Each row is followed by its class number.
[  -4  -31 -171 -131 -171  127  239 -124  -98  142 -147 -113  -38   58
   74  -51 -249  -90 -181  114   48  -52    7  345  103   19   51  -81
 -240 -137 -174   -5] => 11
[ 634 -339  322  -16 -150  203  232  117 -244  134  -21 -238 -168  186
 -267   81 -227  241 -391 -187 -225  157  -83  147  -24   32  -52  262
 -121  206    2 -103] => 5
[-212  -51 -137   48 -103  -28   45  -73  -49 -113   18  -22 -111  114
  123  -40  -59  -85  -77   82   92  -38  -47   32  241  -21   73 -158
 -166   -1 -209  -17] => 3
[ 314 -151   68 -233 -359   11  160  180 -157  -18   14  -66   47  217
 -184  228 -360  -57 -555 -192 -224  270 -129  495  218  -98  -90  -46
  -18  113   32  181] => 7
[  -2  -38   -1   10  -40 -167  164   59 -107   21 -123 -191  -63  -32
  132 -143   42   75  -61  -38 -100 -106  -52  212  183  107   12  -80
  -36  -67 -234 -152] => 11
[  58   94  313   -1   31  276  723    4   30  -22 -404  203 -562  228
  390  381 -141  136  351  134 -501  243  229 -126  342  232   10 -424
  -54  149 -404  187] => 3
[ -68  -64  -86   79 -152   14  165  -96 -136   40 -143   -8 -311  -14
   46  -11  -62   24   19  -26  -23  -13   76  251  -88  101  118  105
  -57 -117 -286  -51] => 11
[  39 -275 -351 -141  149   21 -187  -23   -6  321 -224  -33 -587  106
   82  166 -179  -36 -267  656  141   37  242 -152  118 -207  150 -207
 -225 -145 -195 -133] => 7
[ -34 -180  319   11   98 -233  -92  -85  331  -17  100 -215  217   62
  356  -56  670  134   73    0  399 -109 -194  110  225  -65   -9  -25
 -234 -208  206 -299] => 8
[  27 -148  -11  136  -40   56   16    6    9   30   -3 -134   48  -45
   35   69  -15   26   11 -151   73  100   14   29   73   52  -45   59
 -130  -89 -139    0] => 9
[ 227 -514  265  -28  -18  207 -253 -115  -18  244 -135   86  -24   87
    0  433 -335 -203 -347  358  114  542  187    7  225 -402 -162  -69
 -254  -29  151  108] => 10
[-259    1   19 -111  -98   50   94    2  130  -68 -118 -204  219  104
  164  -89   82  -63   -6  -15  -36   48   38  201   30   72  -32  -76
 -119  -48 -106  -46] => 10
[ -13  -11   28  -42   26  153  134   96  -73   -1 -146   72 -102   73
   84  277 -230   36   13   64  -35   32   67  134  113  -47   49  -48
  -77 -157 -120   53] => 6
[-216 -366  245   84  -87 -300 -460  -91  155  -78  399 -359  557    2
 -112 -222  729 -225 -102 -254  222  186 -157  -51 -206 -160 -366  273
  -85  -11  255 -274] => 2
[-195  -89  -95  -60  -57 -200  -75  -33 -189 -246  -71 -113 -111  -47
  -64 -228 -232  106 -122  156  121 -203  -89   23  400 -127  154 -189
   28  119  -68  -66] => 11
[ -54   92  371 -186  -64  111  -56   96 -275   53  -18  155  702 -328
 -423  349 -713 -111  242   21  -63  201    3  156    3 -374 -201  -56
  252  250  640  253] => 2
[-108 -115 -151  137  -54   -4 -404 -143 -290  -67  266 -342  287   86
 -339 -282    3  -66 -126 -200   95 -193 -208  172 -175  104   18  365
   19  123 -138 -241] => 11
[-306 -185   50   -1  -24  148 -106 -566 -160  322 -399  149  -31  152
  336   69   72  -59  298  453  472   25  250  217 -239   -4  150   65
 -362 -331  -38  -74] => 4
[ -13  -73  -10   43  -46  215  134  -76  -98  103   -3 -130 -165   12
  -27  183    3  -48  134    7   95  -48   41   97 -125   81   70    7
 -287  -76 -218  -92] => 0
[ -66  249 -396    5   31   49  124  -84    0   55  -33 -125 -333   43
   66 -194  -63   39   84  105   13 -242   59  108   36  158  135 -113
    8  -91 -340  -30] => 8
[-146   95 -264  -59  -49  -60   87   45  106    2    1  -45 -267   14
   89 -126   34    7   84  120   87 -105   36   34   44  -10  130 -131
  -56  -71 -130  -44] => 5
[ 141  123 -325  116  127 -106  250  -11 -595  150  -33 -126 -516   47
 -111   50 -528   91  240   46 -206 -238   -4   58  442  151    3 -316
  -84 -176 -595  111] => 5
[  91  -30   18  109 -121  103    1  157  234 -106 -123 -205  217  226
  349    9  397   10 -187 -458   92  118  -88   16  122  231  -76  -61
 -118 -105 -105  119] => 9
[-305   98  -45  -30  114 -226  349  -54   82   32 -197  -86 -454 -151
  306  -82  158  152  343  367  -52 -239   87   72  178  108  208 -270
  -30 -152 -256 -262] => 7
[ 157 -112   11   16  -63  117   -4   78  136   -2  -43 -162 -100   77
  183  174   35   65 -148  -61  121  142   17  113  207  -40  -47  -76
 -137 -102  -45   78] => 3
[-134  -61   90    7  -23 -137   30   56  132  -78 -140 -165   94  104
  249 -142  243   97  -93  -95   93  -88  -29  113  132   58   29    2
  -94 -135  -56 -106] => 10
[  58  193 -285  -82  -99 -324  147  356  374 -261  101   43 -556  410
  573 -425  401  113 -585  261   46  -19 -141  207  328   28  310 -478
 -163  -56 -342 -325] => 4
[-337    7  407 -103   40 -144   28    4 -170  -61 -272 -410  177  -33
  142   73   27 -129 -302   66  133  -61   86  462   39 -315 -209 -115
   72 -440   -8  -82] => 10
[-185   57  333 -239 -346   81  175 -179  -83  -36 -229  486  241 -177
  -42  -42 -500 -177 -119  120 -131  311  174  386 -191 -304  -35  158
  -38 -168  363  397] => 1
[ 615 -633  137  158 -435  327 -304  243 -186  229  -71  134  592  -17
  -99  157 -293  -63 -444 -300 -116  628   25   56   25  -12 -287  346
 -367  197  396  166] => 0
[ -42 -134 -123    8  -12  -55   55  110  -46  -76  -31 -205   -8   63
   47  167  -26   29 -182  -60   48 -119  -47  190  192   -6   15  -53
   -8 -209 -259  -88] => 1
[ 108  -25  -56   44   62  -16  -68   44 -234  104   48 -216   53   -3
 -170 -124  -50   36  -40  -34  -89  -74    6   48  -41   51 -149  134
   58   52 -144 -167] => 6
[-428  -42  232 -153 -226  164  -78 -198  219 -140 -213 -185  899  -98
  131 -385  105 -305 -248 -146   -2  186   66  221 -155  -94 -248  213
   44    6  301  101] => 11
[ -53   58  -79  -30 -120   20  176   55   -4   84  -35    9 -129  -46
  -26   61 -249  -80  -98  111   39   25   30  213   32 -128   57  -73
   -1  -69  -27  -17] => 9
[-119   57 -283   88  -72   90  225  -41   36   39 -183   34 -283   -2
  109   -8 -137   15   17   10  163  -21  115   60 -116   68  222  -34
  -30  -92 -164   37] => 8
[ -60  -90   20   19 -146   66  284   48  -73 -102 -105   46   29  -56
   22  197 -242    8   56  -55   87   53  -19   27  237  -49   49 -202
  -85   35   -2  107] => 1
[ 119  103 -320   61    6  292  119  -10   -3  -38   33 -141 -316   81
   31  262 -103  -56 -131   34   53  -66   62   24  102   71  -42 -249
   25 -171 -250  147] => 4
[-359   53 -125   -3   28  -47  125 -110  176  -82  -76 -272 -191  -61
  250 -177  165   28  217   95  130 -138   45  134  194   60  114 -144
 -111 -173 -267 -102] => 11
[-215  -26  127  123 -152  171   34 -228 -124   79 -144 -129  232 -135
  151   53   81  -50  306  -94  232  -69   86  282  -61  108  -65   80
 -184 -179   41   31] => 0
[-414  -63  134  -34  -15  131  -13 -221 -291   87 -175  -66  -56  -38
   53  160  -64  -24  510  266  -37 -152   15  194  -57  153  270  -77
 -275   -9 -332 -171] => 4
[-238   43  -64  -79 -142  116  141  -83 -241   82    9  -70 -107  -52
  -99   94 -305 -153  106  211   51   36   79  286  -24  -77   -3 -148
 -136   20  -98  -23] => 6
[ 183  -34 -202    9 -191  250   64  228  -10   -4  127  -75 -347  161
   -1  398  -44  -90 -165  -61   56   61  -60   66   90   40   -6 -289
 -291 -115  -79  135] => 10
[  12 -121 -121  271  118 -466  -28   50 -236  -12 -163 -320 -542  380
  354 -296  399  350   14  -78   63 -310  -64  100  407  183   48   44
  -21 -348 -530 -313] => 3
[  -1 -135 -182  -14   62  -96 -131    0  173   79    3   21 -110   63
  114 -116  286   85  -18    5   40 -118   11  -80  -43  109   83  218
 -150 -150 -165 -122] => 6
[-129   38 -264   61  -13  -28  152   37 -158   59  -67 -242 -345   92
  -43 -120 -156  -10  -24  107 -104 -119   76  156   10   71   66  -37
    0  -97 -415 -182] => 10
[-269  -34 -104 -127  -22   94  -10  -21  151 -101   26 -175  147 -133
   46  217 -170 -213 -136  202  190   94   46  139  195 -255  -61 -321
  -12 -163   90  128] => 4
[ -16  -74  -84   74   61 -133  -15  109   44  -54  167 -167 -176  202
   72  -59   35  -78 -175  129  -32  133  -67  -32  316  -68  -41 -259
  -64   54 -272 -187] => 9
[ -55  -88  -92   28  -68  -76    9   24 -118   10  -41  -77  -31   94
   51    0  -56  -72 -103   -6   28    1  -58  143  163  -20   40  -62
 -149 -140 -316 -101] => 9
[ -77   10 -103   -1   69 -152   51  -68 -143   43  -81  -68 -378   69
   31 -106  145  117   36   39    0 -349   53   22    6  132  145   54
 -137 -111 -448 -165] => 0
[-193   63  -64  -65  -98   18 -108 -105  -27   71    0   -7  111   27
  -20  -44  129 -136  108   11  211  -53    8  147 -229  -60   11   89
 -154 -168  -89  -84] => 9
[ -66 -184   38   89    6  -86   33  -88   58   -4 -139   13 -108  116
  261   13  215   13  -65   39  138   55   89  -97  143  -36  -47  -65
 -125 -160 -129  -57] => 2
[ -51 -163   95  -41   66  -47  -55   36   11   48  148 -320  -54  -56
  -55   59   63  -11  -45   76   -5   25  -21   57  139  -46 -107  -73
 -112   24  -29 -102] => 6
[-261  -35    1   17  -79  -23  149  -67  149  -28 -138  -73   22   70
  241 -104    5  -39  110   56  -16   97   48  118  209  -14   22  -36
  -46  -48  -96   -4] => 3
[-433  446  -65  -52  -28  -37  430   81   23 -277 -305   42 -279   65
  334  -93 -155  112  162  -78 -110 -150  164  380  120   51  111 -158
  167 -387 -295  195] => 11
[-203    1 -214   72   30   48   71  -20  193  -69  105 -129 -126   82
  -20  -73   25  -30   56   -1  140  -83  -29 -110  -24   26  128   11
  -91  -57  -50  -54] => 10
[ 218   45   97   52  119 -187  311  186  -26 -106 -201 -139 -387  271
  183  -11  195  311   -2 -190  -65 -162  -63 -244  388  133   34 -277
  112  101 -221  -37] => 2
[  22 -162  -22   28  -14  -30  -49  -96   12  160  163 -281  116   -9
 -107  -98  194  -36   67  -20  -10   23  -23   62 -164   59 -139  170
  -99  -36  -40 -221] => 2
[-135  447 -174  -51  -73  319  216  251  214 -160 -289  364 -264  113
  254  279 -274 -178 -224   -1  139  194  208  -74  -40 -174  156 -381
  143  -15   54  414] => 7
[-186  -38  -36   21   30   -6  181  -50  -60 -100 -184  -46    0  151
  179  161 -134  -23   14   76  185   79   46  127  210  -81   53 -265
   -8 -104 -149  -14] => 8
[ -95  -31  -60  -44  -50  -16  -12  -40   62  -31  -14 -166   11   -7
  -35 -152 -178  -46 -119   47   51   50   15  130  141 -115   11   -8
  -45  -57  -25   34] => 10
[  19  -39 -163  113   83    1  -36  -31  -29  -14 -188 -153   20   45
  167 -160  131  137  -46 -213  126 -197   29    9   66  133   19  189
  -83 -282 -315  -49] => 11
[ -41  -33  -55  -35    8    6   37   26  -18   15 -196 -175  -69  120
  284  -70   28   -1 -305  149   96  -63   48  231  162  -19   15 -150
 -114 -197 -207 -140] => 11
[ 344  430  -84 -111 -288  -17  631  273 -350   16  -92  229 -504  -66
 -105   -4 -627  -29 -477   -7 -327  -27    5  355  208  -54   51 -389
  115  215 -259  163] => 7
[  58   97  332  -56  -38 -113  343    0   94  -72   27   26  -67 -112
   65 -216 -128  159   52   43 -450  199   55  126  180  119  -96 -101
   75  203  -25   47] => 9
[-155  -50  -62 -213 -173  339  275  -79   18    5  184  -60 -422  137
 -281  454 -311 -357 -105  205  -39  303   85 -101  -96 -181  -33 -389
 -233  268  -73  238] => 3
[ -20  354 -390  -69 -124 -200   61  300  565 -154  -19  329 -172  147
  613 -673  255  114 -274  -31 -110   10   -2   31  260  186  210 -100
 -174 -138  -87  137] => 6
[-125 -244  153 -188 -197 -306 -271  -62 -181 -131  -62   64    3  292
    9  -69  264  -72 -226   68  204   84  -31  233   86 -334  -86   68
 -197 -222 -219 -193] => 9
[-198 -170   69   34 -373 -259  314  112  156  -83 -230  571 -284 -150
  477   36 -266   37 -367   29  241   40    1  244  569 -182  450 -193
 -431  -40 -154  181] => 1
[-240  219  295   24  -31 -295  -52 -102  -62 -134   -9    3 -105 -245
   29 -473   20   52    1   34   86    4  154  130   63 -250  -76   15
  194  112   -1    7] => 5
[-144  192  396  -26 -325  -22  154  115  -42  -93   -2  119  595 -334
  166   22 -219 -255 -322 -134   33  359   45  671 -119 -307 -309  -69
   46 -338  488  265] => 4
[  32   58 -208 -104   -6 -142   70   19  -61  -11    0    0 -245  172
   87 -100   38   15 -251  207   38 -162  -84   61   93   44  141 -219
 -100  -15 -175 -163] => 7
[-253  243 -388  -14   46 -228  263   60  -42  -56  416  233 -550 -158
 -219 -131 -231  -94  288  326 -384 -264 -134  -23  -21   99  311 -160
  -70  -28 -399 -177] => 1
[-314  -73  242  136  -43  -46  134   53  121 -344  -58  210  340  -55
  214  291   52  -20  175 -325   53  193   55   -5  316  -94 -177  -70
   75  -83   25  221] => 11
